Below are the code and all the weights of a small trained network. Each question names an input and a class and asks about switching units off, where a switched-off unit gives its printed mean instead of its output.

import numpy as np


def w(rows, s, z=0):
    codes = np.array(rows[::2]) - 128.0
    scale = np.full(codes.shape[1], s)
    scale[-1] = z or s
    return codes * scale


def f(y):
    return np.maximum(y, 0)


def log_softmax(a):
    a = a - a.max(-1, keepdims=True)
    return a - np.log(np.exp(a).sum(-1, keepdims=True))


def net(x, mask):
    res = np.array(x, float).reshape(1, 5) / 4 @ E
    y = f(res @ A[0][:, :-1].T + A[0][:, -1])
    res = res + np.where(mask, y, B[0][:, -1]) @ B[0][:, :-1]
    return log_softmax(res[-1] @ U[:, :-1].T + U[:, -1])


A, B = {}, {}
E = w([
[127,129,126],'x0',
[130,125,131],'x1',
[75,2,177],'x2',
[2,184,124],'x3',
[147,152,247],'x4',
],0.0092)
A[0] = w([
[174,102,87,122],'neuron 0',
[197,63,100,223],'neuron 1',
[153,109,51,63],'neuron 2',
[35,113,133,135],'neuron 3',
[116,115,237,83],'neuron 4',
[67,132,150,138],'neuron 5',
[147,168,87,151],'neuron 6',
[129,153,183,145],'neuron 7',
[109,62,60,62],'neuron 8',
[142,157,82,139],'neuron 9',
[165,195,127,126],'neuron 10',
[91,145,119,230],'neuron 11',
[179,123,155,81],'neuron 12',
[123,110,40,117],'neuron 13',
[80,150,104,205],'neuron 14',
[100,67,120,110],'neuron 15',
[92,168,116,99],'neuron 16',
[173,79,120,67],'neuron 17',
[168,171,96,84],'neuron 18',
[138,144,72,94],'neuron 19',
[94,136,143,123],'neuron 20',
[177,229,108,179],'neuron 21',
[159,110,122,255],'neuron 22',
[105,82,90,113],'neuron 23',
[122,130,56,50],'neuron 24',
[107,5,136,117],'neuron 25',
[168,173,52,91],'neuron 26',
[145,120,65,76],'neuron 27',
[59,207,126,209],'neuron 28',
[96,108,66,89],'neuron 29',
],0.015,0.0036)
B[0] = w([
[153,97,105,189],'neuron 0',
[160,53,87,244],'neuron 1',
[155,170,130,191],'neuron 2',
[160,54,94,217],'neuron 3',
[158,145,208,212],'neuron 4',
[176,84,86,191],'neuron 5',
[23,50,174,194],'neuron 6',
[204,159,150,182],'neuron 7',
[164,207,193,205],'neuron 8',
[22,123,180,185],'neuron 9',
[47,116,136,202],'neuron 10',
[205,71,87,193],'neuron 11',
[137,99,120,175],'neuron 12',
[171,173,196,209],'neuron 13',
[184,63,98,204],'neuron 14',
[5,132,195,192],'neuron 15',
[170,95,107,180],'neuron 16',
[170,86,124,186],'neuron 17',
[35,100,119,187],'neuron 18',
[112,170,170,176],'neuron 19',
[213,87,105,163],'neuron 20',
[80,24,207,252],'neuron 21',
[180,34,54,191],'neuron 22',
[117,176,249,184],'neuron 23',
[197,168,194,182],'neuron 24',
[3,86,154,255],'neuron 25',
[126,55,189,215],'neuron 26',
[150,134,148,178],'neuron 27',
[152,80,111,251],'neuron 28',
[249,145,163,189],'neuron 29',
],0.0063,0.01)
U = w([
[129,75,28,92],'0',
[95,136,103,254],'1',
[35,146,134,40],'2',
[125,214,171,203],'3',
[103,123,70,228],'4',
[136,184,44,103],'5',
[138,249,84,25],'6',
],0.011,0.0056)

Each question gives the input, the list of numbers given to net, and the class t.
The units are the neurons (one row each of A and B). Each row of codes is followed by its name. A weight is (code - 128) times the scale printed after its matrix; where a second scale follows, it is the last column's (A, B and U).
mask holds one flag per neuron, in row order. A switched-off neuron (its flag False) gives its mean, the last column of its row in B, instead of its output. The means were averaged over made-up inputs and are rounded, as every weight is.
A unit's drop is (log p(t) with every unit on - log p(t) with that unit switched off) / (log p(t) with every unit on - log p(t) with every unit switched off).
The circuit of an input: a set's keep is (log p(t) with only the set's units on - log p(t) with every unit switched off) / (log p(t) with every unit on - log p(t) with every unit switched off). Starting from the 12 units with the biggest drops (on a tie, the unit counted first), units are removed one at a time, each time the one whose removal leaves the highest keep (on an exact tie, the one counted first), for as long as the keep stays at least 0.8.
circuit, biggest first: the units of the circuit, biggest drop first
unit that matters most: the unit with the biggest drop
top k neurons: the k neurons with the biggest drops, biggest first
drop of u: that unit's drop, to one decimal
input [-4,-4,7,0,8], class 3: circuit, biggest first	(neuron 4)
input [2,2,-3,-7,7], class 0: circuit, biggest first	(neuron 22; neuron 1)
input [0,4,-6,-5,1], class 2: top 2 neurons	(neuron 21; neuron 10)
input [1,-2,-7,3,-6], class 2: circuit, biggest first	(neuron 6; neuron 9)
input [7,0,6,8,5], class 0: circuit, biggest first	(neuron 3; neuron 5)
input [-3,6,-8,5,3], class 2: circuit, biggest first	(neuron 21; neuron 10)
input [0,-5,5,0,-7], class 3: circuit, biggest first	(neuron 8; neuron 23; neuron 13)
input [-6,3,-8,-6,8], class 2: top 3 neurons	(neuron 21; neuron 10; neuron 18)
input [4,0,7,1,-1], class 2: top 2 neurons	(neuron 25; neuron 15)
input [-2,-4,5,-1,-6], class 3: circuit, biggest first	(neuron 8; neuron 23; neuron 13)
input [4,0,5,8,6], class 0: top 2 neurons	(neuron 3; neuron 5)
input [-1,-2,-4,3,-7], class 3: drop of neuron 13	0.2
input [5,7,4,2,8], class 3: drop of neuron 4	0.6
input [6,-4,4,7,-1], class 0: drop of neuron 4	0.0
input [4,-6,-7,-2,7], class 2: unit that matters most	neuron 21
